[-51.7  23.2   4.5   9.6  53.0  76.8 -52.2  43.8 -47.8 -51.3] = fede
[ 36.3  -6.3  -7.0  13.8 -13.8 -27.8  33.2 -12.7  17.1  42.5] = Dom
[-38.7  27.9 -10.7  22.8  10.7  27.6  17.0   7.7  -7.5 -38.9] = lamu
[ 39.0 -13.4  -5.9   9.4 -13.7 -31.9  45.7 -12.3  20.1  51.6] = bira
[ 13.1 -25.0  32.6 -26.0 -39.6  24.1   7.3  37.7 -42.0   4.9] = zup
[ 76.5 -29.2  19.0 -30.3  32.3  32.1   3.6  35.5 -39.5  -0.3] = zabo
[-78.4  76.4 -62.6  73.2 -23.3  43.7 -73.6 -34.6  21.0 -81.5] = pid
[ 43.8 -19.6  -3.5  -6.8 -17.3 -33.0  50.0 -23.2  14.2  48.6] = tugo
[ -0.4   8.6 -32.2  22.9 -37.7 -31.8   1.7 -40.1  40.3   7.4] = Zer
[-33.4  22.7  -9.1  17.0 -13.5  31.8 -33.2  10.7 -13.6 -29.5] = Filev
[ 32.9  11.9 -33.1  29.6 -31.7 -40.3  32.9 -35.7  36.5  39.9] = Kobav
[  7.8   4.9 -22.5  10.7 -40.2 -31.1   6.1 -35.2  30.8   2.9] = Fusom
where: [76.4]
pid, 2
where: [17.1]
Dom, 9
where: [-13.6]
Filev, 9
where: [-23.3]
pid, 5
where: [-39.5]
zabo, 9

[ 67.4 -42.3  48.5 -65.1  68.6  43.5  -1.5  59.9  48.6  56.8 -53.3 -65.6
 -40.2  51.5 -52.2  48.5   8.7  54.7 -61.1  43.2]  tig
[-74.6   5.1 -18.3  24.9  13.0  21.0 -16.7 -75.1  52.0 -24.8  46.9  -0.5
  57.5 -67.2  -2.4 -33.7  18.0 -17.3   1.2  39.3]  kag
[ 44.5  70.0  -1.2  14.5 -74.1  26.0 -21.0  -5.3  45.3  42.7 -45.0  11.7
 -45.9  63.6  72.3  47.6 -37.8  11.4  30.2 -71.0]  vazu
[ 75.5  -7.3 -32.7  29.3  15.3 -72.9 -24.6  -6.7  -7.3  69.1  32.7  -8.6
 -26.2  70.1 -75.0  19.8 -29.3  40.7 -42.7 -49.0]  Sek
[ 29.6  76.1  -0.3   4.4 -69.7 -65.6  69.6  67.6  63.0   2.2 -48.9 -70.6
 -26.4  74.2  -2.2 -71.4 -48.4 -33.8  26.1  63.5]  gadum
[ 19.1 -61.5  16.4  68.2 -42.0  65.0  36.6 -67.8  34.6   9.4 -27.0  40.4
  73.3 -21.5   7.6  -9.6   7.0  -9.4  -5.8 -44.1]  kod
[-74.2  22.0  57.8   5.8  18.2  55.8 -19.6  46.2 -32.4 -71.2  -3.5  72.6
  62.0  13.6  50.8 -26.6 -62.1 -41.7  63.1 -61.6]  Ged
[-61.4  11.8   5.6 -40.3  66.4  39.0 -11.2 -72.3 -70.4  14.8   3.2  54.8
   1.8 -76.5  64.7 -35.5  14.7  29.4 -54.5  56.1]  kosef
[-22.2 -65.5  64.2  -7.1 -13.4  11.1  -2.2  37.9  16.9 -67.4  61.9  18.6
  45.7  16.4 -75.9   6.2  14.5   2.6  27.9  71.8]  bugu
[ -7.0 -46.1  42.7  53.1  11.2 -70.0  58.5 -74.9  47.0  60.2  49.2 -40.3
  37.6 -27.3 -57.2 -47.8 -52.4 -59.8  71.1  11.5]  Semez
where: [-44.1]
kod, 20
where: [65.0]
kod, 6

[ -5.9  36.1  -1.8   7.2   0.1  -1.9 -18.3] -> Pefod
[-1.2 41.1 -9.2  0.2  7.9 -1.9  8.3] -> rak
[-55.3  41.2 -10.7 -63.9   4.2   2.2  -4.9] -> dafum
where: [41.2]
dafum, 2
where: [-1.8]
Pefod, 3
where: [-5.9]
Pefod, 1
where: [0.1]
Pefod, 5

[ 20.4 -15.6 -31.9  57.1  75.2 -13.3  29.9  48.3  48.4 -36.5] : mel
[ 20.0  51.9 -71.8 -27.1 -11.5  55.9  34.0  46.2  -7.6  13.3] : buse
[ 30.2   3.9  -0.9  20.0  39.9  10.1 -41.5 -26.3   6.0  -8.7] : paza
[ 30.0   3.4  -0.6  20.0  39.4  10.2 -41.3 -25.7   5.4  30.3] : foso
[-16.6 -18.0  11.5  -7.5 -19.9 -25.8  21.0 -71.3 -19.7  36.9] : zeru
[ 30.0   2.7  -1.2  20.0  -0.8  10.4 -42.0 -26.6   4.7  -8.5] : bifer
[ 19.8  51.9 -71.1 -27.3 -12.0  55.6  34.5  45.8  -7.6  13.8] : nika
where: [29.9]
mel, 7
where: [-7.5]
zeru, 4
where: [10.2]
foso, 6
where: [48.4]
mel, 9
where: [30.2]
paza, 1
where: [55.6]
nika, 6
where: [2.7]
bifer, 2

[ 23.4  23.7  27.3  24.1  28.0  25.6  23.5  28.7  23.3  22.8  14.7  25.6
  24.1  24.4 -39.0  25.1  20.1  22.3  28.7  25.3  16.9  26.7  20.2  24.5
  20.6  18.8  23.6  -8.4  30.2  21.2  27.0] -> vud
[ 26.3  15.3  19.1  26.8  18.6  22.1  14.4  30.0  16.8  33.4   5.7  17.5
  26.0  26.0 -33.9  20.7  32.1  15.9  27.2  33.8  42.0  14.7  45.3  24.6
  26.3  51.6  19.4  -7.9  25.7  32.5  26.9] -> falet
[ 14.8  33.8  18.3  18.9  35.2  26.0  28.2  56.4  19.3  20.2   6.3  23.8
  17.1  15.7 -60.5  20.3  19.1  22.3  18.5  55.3  19.9  28.4  26.6  19.1
  23.9  30.0  24.5   1.7  33.4  28.1  34.1] -> Tefov
[ 34.4   7.9  20.7  22.3  10.8  22.0  16.5  20.6  14.1  28.1  13.7  14.5
  32.0  33.3 -22.9  21.3  37.3  15.4  34.7  15.2  48.7  18.9  35.9  31.6
  23.5  35.1  20.8 -13.4  20.7  32.5  19.5] -> dal
[ 27.2  34.5  26.1  33.0  45.3  24.3  33.6  20.2  26.6  21.4  16.7  33.6
  25.3  29.8 -38.0  25.5  18.7  26.0  23.2  11.8  15.0  28.3  14.4  27.7
  19.3   9.5  25.8  -2.5  22.5  19.0  20.7] -> tavek
[ 19.1  32.1  21.9  23.6  23.4  26.0  27.1  41.3  26.9  23.0   5.5  20.4
  20.5  18.4 -55.0  24.0  23.5  25.9  20.9  43.4  22.3  22.2  24.5  18.0
  29.7  33.1  21.7   4.8  26.5  19.4  33.3] -> Bisik
[ 34.4   7.9  20.7  22.3  10.8  22.0  11.6  20.6  14.1  22.6  13.7  14.5
  32.0  29.4 -22.9  21.3  37.3  15.4  34.7  15.2  48.7  18.9  35.9  31.6
  23.5  35.1  20.8 -13.4  20.7  32.5  19.5] -> Nosi
[ 24.4  17.9  22.6  20.1  19.2  29.5  17.6  33.4  19.3  27.8  12.6  19.0
  25.1  25.7 -28.7  20.5  24.5  21.4  25.0  22.9  21.6  25.9  24.4  19.5
  22.3  20.0  25.6  -8.1  26.4  26.2  29.9] -> Romuv
[ 17.0  30.3  22.3  21.6  27.1  29.8  32.3  35.7  30.9  22.8  10.2  27.2
  28.3  19.9 -48.2  22.2  19.9  29.5  18.4  39.0  20.4  23.6  24.6  19.5
  23.1  27.3  25.6   2.8  31.7  19.6  20.7] -> Ges
[ 19.4  24.0  22.2  20.0  26.2  27.0  26.6  36.7  22.6  26.2  10.3  22.1
  22.8  22.9 -51.6  22.4  24.9  22.1  20.5  50.2  31.8  22.3  29.8  21.2
  23.7  50.4  21.6  -4.1  24.5  27.7  27.4] -> zugib
[ 26.2  19.0  21.9  20.4  18.5  25.3  14.2  29.0  16.0  27.8   0.6  21.9
  27.2  24.3 -36.0  20.1  29.9  21.2  26.7  27.9  54.3  15.5  58.8  32.3
  28.2  67.2  20.0  -7.7  21.4  37.8  22.6] -> Botu
[ 25.8  39.5  22.4  24.8  44.3  23.7  31.0  25.5  30.2  24.3  10.0  30.3
  22.3  22.2 -51.3  22.7  20.2  25.3  20.8  24.2  25.6  25.4  26.7  28.1
  23.7  28.7  24.9  -4.5  22.0  19.5  20.3] -> Fer
where: [23.8]
Tefov, 12
where: [25.4]
Fer, 22
where: [22.7]
Fer, 16
where: [23.9]
Tefov, 25
find: [ 23.4  23.7  27.3  24.1  28.0  25.6  23.5  28.7  23.3  22.8  14.7  25.6
  24.1  24.4 -39.0  25.1  20.1  22.3  28.7  25.3  16.9  26.7  20.2  24.5
  20.6  18.8  23.6  -8.4  30.2  21.2  27.0]
vud
where: [-7.9]
falet, 28

[19.2 19.1 54.7 24.6] = kuvug
[-41.3 -42.6  73.9 -41.6] = manem
[-35.5  39.2 -42.8 -57.8] = redaz
[19.2 22.8 22.9 38.8] = Med
[19.0 19.1 37.6 24.6] = Ded
[-18.8  19.1  69.5  24.6] = Fula
where: [73.9]
manem, 3
where: [22.9]
Med, 3
where: [-18.8]
Fula, 1
where: [38.8]
Med, 4
where: [19.0]
Ded, 1

[ 18.0 -69.6  28.6  -5.8   8.8 -30.1] = vizum
[  8.8  33.5 -28.0  32.6 -28.1  43.7] = Pubi
[-34.7   4.7 -41.3 -69.5  23.3   8.7] = tidip
[-17.0  18.3 -24.8  20.3   8.6  33.2] = Zet
[-31.6 -25.0  -1.9 -34.1 -36.9  -2.7] = fisul
where: [8.6]
Zet, 5
where: [8.7]
tidip, 6
where: [-28.0]
Pubi, 3
where: [-69.5]
tidip, 4

[ 11.3 -33.1  46.8 -41.7] : Gef
[-38.1 -38.0  59.8 -54.7] : kol
[ 57.7 -16.1 -23.8  10.2] : tasop
[ 57.7 -16.1  38.0  46.7] : Som
[ 13.5   5.0 -44.1  16.0] : Lozaf
[ 21.7 -46.2  36.9 -48.5] : Nonof
where: [46.8]
Gef, 3
where: [-38.1]
kol, 1

[-23.2 -23.3  -2.0  -2.8]  vetu
[ 56.0 -27.6 -26.1   3.3]  Kap
[-67.0 -30.3  -2.1 -17.5]  kenes
[ 28.3  18.0 -24.1   9.2]  rem
[-21.2  30.3  40.7  40.8]  tize
[-22.5  30.2 -10.9  -9.2]  mirig
[25.9 40.6 60.5 -5.4]  buta
where: [-23.2]
vetu, 1
where: [-2.1]
kenes, 3
where: [9.2]
rem, 4
where: [18.0]
rem, 2
where: [30.3]
tize, 2
where: [40.7]
tize, 3
where: [-24.1]
rem, 3

[-1.9 -7.7  1.0 -2.4  1.3 -4.6 -0.7  2.6  0.6 -1.3 -1.5  5.6  0.6  4.5
 -0.5] = vub
[-24.4  -6.2  15.6   1.1  -9.1  -2.7  -2.5   2.6   0.6  17.3  -1.5   0.0
  12.3  65.2  -0.5] = Lutu
[-1.9 -5.4  1.0  1.1 -3.3 -2.7 -0.7  2.6  0.6 -1.3 -1.5  0.0  0.6  0.6
 -0.5] = gita
[-1.9  0.5  1.0  1.1 -3.3 -2.7 -0.7  2.6  0.6 -1.3 -1.5  0.0  0.6  0.6
 -0.5] = Gib
[-24.4  -6.2  15.6   1.1  -9.1  -2.7  -2.5   2.6  30.7  17.3  -1.5   0.0
  12.3  65.2  -0.5] = gez
[-8.1 -6.2  1.0 39.3 -3.3 -2.7 -0.4  2.6 13.6 -3.2 -1.5  7.8  3.3  4.4
 -1.4] = fus
find: [-1.9  0.5  1.0  1.1 -3.3 -2.7 -0.7  2.6  0.6 -1.3 -1.5  0.0  0.6  0.6
 -0.5]
Gib
where: [4.4]
fus, 14
find: [-1.9 -7.7  1.0 -2.4  1.3 -4.6 -0.7  2.6  0.6 -1.3 -1.5  5.6  0.6  4.5
 -0.5]
vub
find: [-24.4  -6.2  15.6   1.1  -9.1  -2.7  -2.5   2.6   0.6  17.3  -1.5   0.0
  12.3  65.2  -0.5]
Lutu

[ 18.6  16.6 -18.9 -37.8 -19.7 -43.3 -29.9   3.0  26.0  16.7  27.9  20.2
  37.4  20.4 -20.8   0.2  -3.9 -21.3  40.1  15.3   2.2  47.3 -19.5  26.0
  28.4  66.6   3.0 -72.7  39.9  49.7  35.0  53.2 -24.2  17.7 -24.0 -16.1
  16.9  39.7  -3.9  60.1   4.7 -18.2  -1.3  19.3  28.8   6.9  18.5  -1.5
  -1.4 -66.1 -38.5   6.5 -12.0  19.3  41.7 -27.9 -37.6   0.0]  Demu
[-24.5  -7.1  30.9  15.8 -19.7 -27.2   6.4 -34.5   9.1 -69.5  -4.1 -30.6
 -22.4 -13.8 -24.8 -70.3 -16.3  10.9   5.5 -36.5 -13.3 -32.6  42.7 -29.9
  14.2 -61.6  15.2  32.3  58.1  44.9 -44.6   0.1 -22.3  46.9  -2.4  35.2
   9.2  14.3  -6.4 -27.3  43.3  12.6  20.5 -10.2 -32.2 -43.4 -21.1  43.9
  -8.5 -42.0  26.4  26.7  15.0  12.5  56.7  31.5  19.7   4.0]  dapa
[ 45.3 -20.7   0.9 -56.1  19.0 -48.7  -1.9  42.8 -13.7  -0.6   6.1  29.3
 -33.2 -30.7   7.5   5.3   5.7 -10.4   5.8 -14.1   4.7   9.8 -32.7   0.4
 -22.9  31.5  21.3  -8.2   3.2 -34.4  -1.5 -82.3  -6.5  66.2   3.1  28.7
 -15.0  12.6  60.1 -11.4 -60.4  33.8 -34.6  20.1 -16.7 -16.1 -65.0 -48.0
 -24.7  10.9  23.3  16.3  -4.3 -28.0 -33.2   7.2 -11.3 -20.9]  besi
where: [-13.8]
dapa, 14
where: [58.1]
dapa, 29
where: [0.4]
besi, 24
where: [-43.4]
dapa, 46
where: [-34.5]
dapa, 8
where: [12.5]
dapa, 54
where: [42.7]
dapa, 23

[ -5.8 -60.5 -21.2 -16.9 -20.7 -17.0 -70.4   8.5]  Bome
[ -5.8 -60.5 -21.2 -16.9 -20.7 -27.8 -70.4  10.3]  Loba
[ 14.4 -60.4 -26.8 -19.8 -20.7 -22.4  14.5  10.3]  Luru
where: [-26.8]
Luru, 3
where: [14.4]
Luru, 1

[ -3.1  31.3 -15.9  44.3 -10.6 -15.6 -10.8  19.6  -3.6  -0.2 -27.9   6.9
 -21.5 -24.4 -10.5 -20.8 -18.7 -29.9 -10.6 -13.3 -20.8  -6.0  33.8  -8.1
 -30.7  -2.0   2.1 -14.6  -7.8] = fad
[  8.3 -13.5   2.8 -15.4   3.3   4.3   2.2  -7.5   8.8  -0.7  19.9  -3.1
   8.9  19.0 -11.1  14.0   9.1  20.9  12.0   1.1  10.4   4.8 -17.6  -4.6
   4.6   2.4  -4.9  17.3   6.5] = sem
[-19.8  -1.3  17.1  -9.9   3.9  14.1  -2.9   7.8 -19.6  -5.0   1.0   9.0
   6.5  -9.5   2.8   3.9   4.2   3.5 -36.0  14.2 -15.1  -8.7   6.5   0.8
  -8.8  11.7  10.7 -21.0 -15.3] = mup
[  9.8  -0.1  -5.8   5.9  -3.6  -3.2  -0.1  -2.8  11.3   2.9   9.9  -1.8
  -3.2   9.9 -10.4   5.0   0.3   7.5  16.0  -5.2   6.6   4.1  -6.2  -4.7
  -2.8   0.8  -6.0  12.7   7.4] = Vagu
[-30.1  -4.7  32.1 -11.2  20.6  25.4   9.7  16.8 -27.5   1.1  25.7  31.8
  13.4   5.6 -15.9  23.7   9.5  33.2 -45.6  25.7 -21.0 -14.6  10.4  12.7
  -8.3  28.2  19.3 -24.2 -13.1] = riri
[-10.8  -9.9  73.4 -26.1  25.3  52.4  11.2  12.7 -13.1   6.2  59.3  28.7
  43.7  39.2  25.4  48.0  41.7  69.4 -17.9  56.5  16.6   2.4  -6.8  13.2
  33.7  54.0  36.3  10.4  -4.5] = Gep
[ -5.8  36.3 -10.2  48.0 -17.8 -13.1 -15.8  20.3  -5.6  -0.5 -30.4   2.8
 -22.7 -30.3 -16.1 -23.0 -18.8 -33.5 -17.5  -9.6 -21.4  -6.5  32.9 -13.0
 -32.7   1.8   5.1 -19.9 -12.1] = rofu
[-17.1  -8.3  23.4 -17.1   9.9  14.5  13.3  -2.0 -16.4   5.5   4.1  10.7
   5.8  -6.8  35.8   5.3   4.6   7.8 -19.3  21.2   0.9 -17.6   1.5  21.4
  21.9   9.0  12.9 -23.7  -3.3] = mip
[ 22.2  -4.5 -58.1   8.2  -1.4 -36.7  -3.1  -8.5  23.4  -9.4 -14.7 -14.9
 -18.8   0.4 -30.0 -11.9 -15.9 -21.4  29.8 -46.7  -5.0   4.6   2.4 -10.5
 -27.9 -38.9 -35.9  25.5  13.6] = Miku
[ -4.3  36.9  -8.9  50.3 -15.7 -16.3 -14.9  21.6  -6.0   0.4 -33.6   6.2
 -24.7 -29.1 -19.2 -25.8 -21.9 -32.8 -15.8  -9.3 -23.3  -7.4  35.3 -15.2
 -36.3   2.9   7.8 -19.9 -11.9] = gaku
where: [-16.4]
mip, 9
where: [1.0]
mup, 11
where: [44.3]
fad, 4
where: [-17.9]
Gep, 19
where: [-17.5]
rofu, 19

[  6.4  -9.5  -6.0  30.5  33.5  12.5  16.3  23.3  26.9  28.4  11.5  31.4
  -8.0  23.5  28.4  -9.6 -19.7 -35.2 -11.5  -4.9 -38.0  25.1  14.1   6.3] = simi
[-55.1 -51.6  22.4  18.8  -9.2 -37.9 -56.4 -52.0  28.2  38.5 -32.5 -48.1
 -47.2  19.9 -38.7 -53.9 -20.1 -32.6 -51.7   0.4  -6.2 -43.0 -72.9  -9.8] = lipe
[ -5.0   2.0   0.0 -41.2 -31.3  -3.1  -5.3 -10.8 -43.8 -28.8  -7.4 -26.5
  15.9 -18.4 -22.3  19.2  24.6  39.7  18.5  -4.0  39.8 -17.3  -4.3 -14.5] = Sevik
[ 43.2  30.2 -23.6 -22.6   0.1  26.8  42.3  37.4 -30.3 -41.4  22.6  34.5
  36.8 -25.1  26.6  42.8  13.8  26.5  40.9  -3.6   3.6  30.4  57.3   4.3] = Kero
[-16.1  -6.0  22.7  20.2   4.2  22.8 -20.0 -18.2  27.1  26.9  -6.5 -16.0
 -13.8  26.8 -11.0 -17.3   1.3  -5.0 -14.8  12.3   9.2 -13.2 -27.6   7.4] = Sosup
where: [-13.2]
Sosup, 22
where: [22.7]
Sosup, 3
where: [-4.3]
Sevik, 23
where: [-51.7]
lipe, 19

[ -1.8   4.1 -47.7  26.4 -31.9   1.5 -14.9   8.0  10.4   3.1   4.7  18.8
  50.9   1.9  21.9   4.2  38.2 -36.3  18.6  37.6  22.2  20.0  46.6 -29.8
  51.2  -3.3  23.3   2.4] = Zunun
[-26.0 -15.8  19.6  -0.1 -30.5   5.5 -27.9 -33.3 -10.8  -2.7   5.1 -50.0
  14.1   6.4  22.1 -44.4 -36.3 -39.8 -32.0  19.2 -46.8  33.3   9.8  -2.5
 -10.1  -0.1 -38.7  17.8] = zasa
[ -6.4 -17.9 -75.3  -1.8 -15.0  24.5  -2.8 -46.0  -8.1   5.0 -49.9   0.2
  17.4  26.8  -4.5 -11.6 -12.1 -34.4 -14.6  33.3   8.1  46.0 -22.7 -10.3
  31.5 -26.1 -11.0   6.8] = nok
where: [-26.1]
nok, 26
where: [37.6]
Zunun, 20

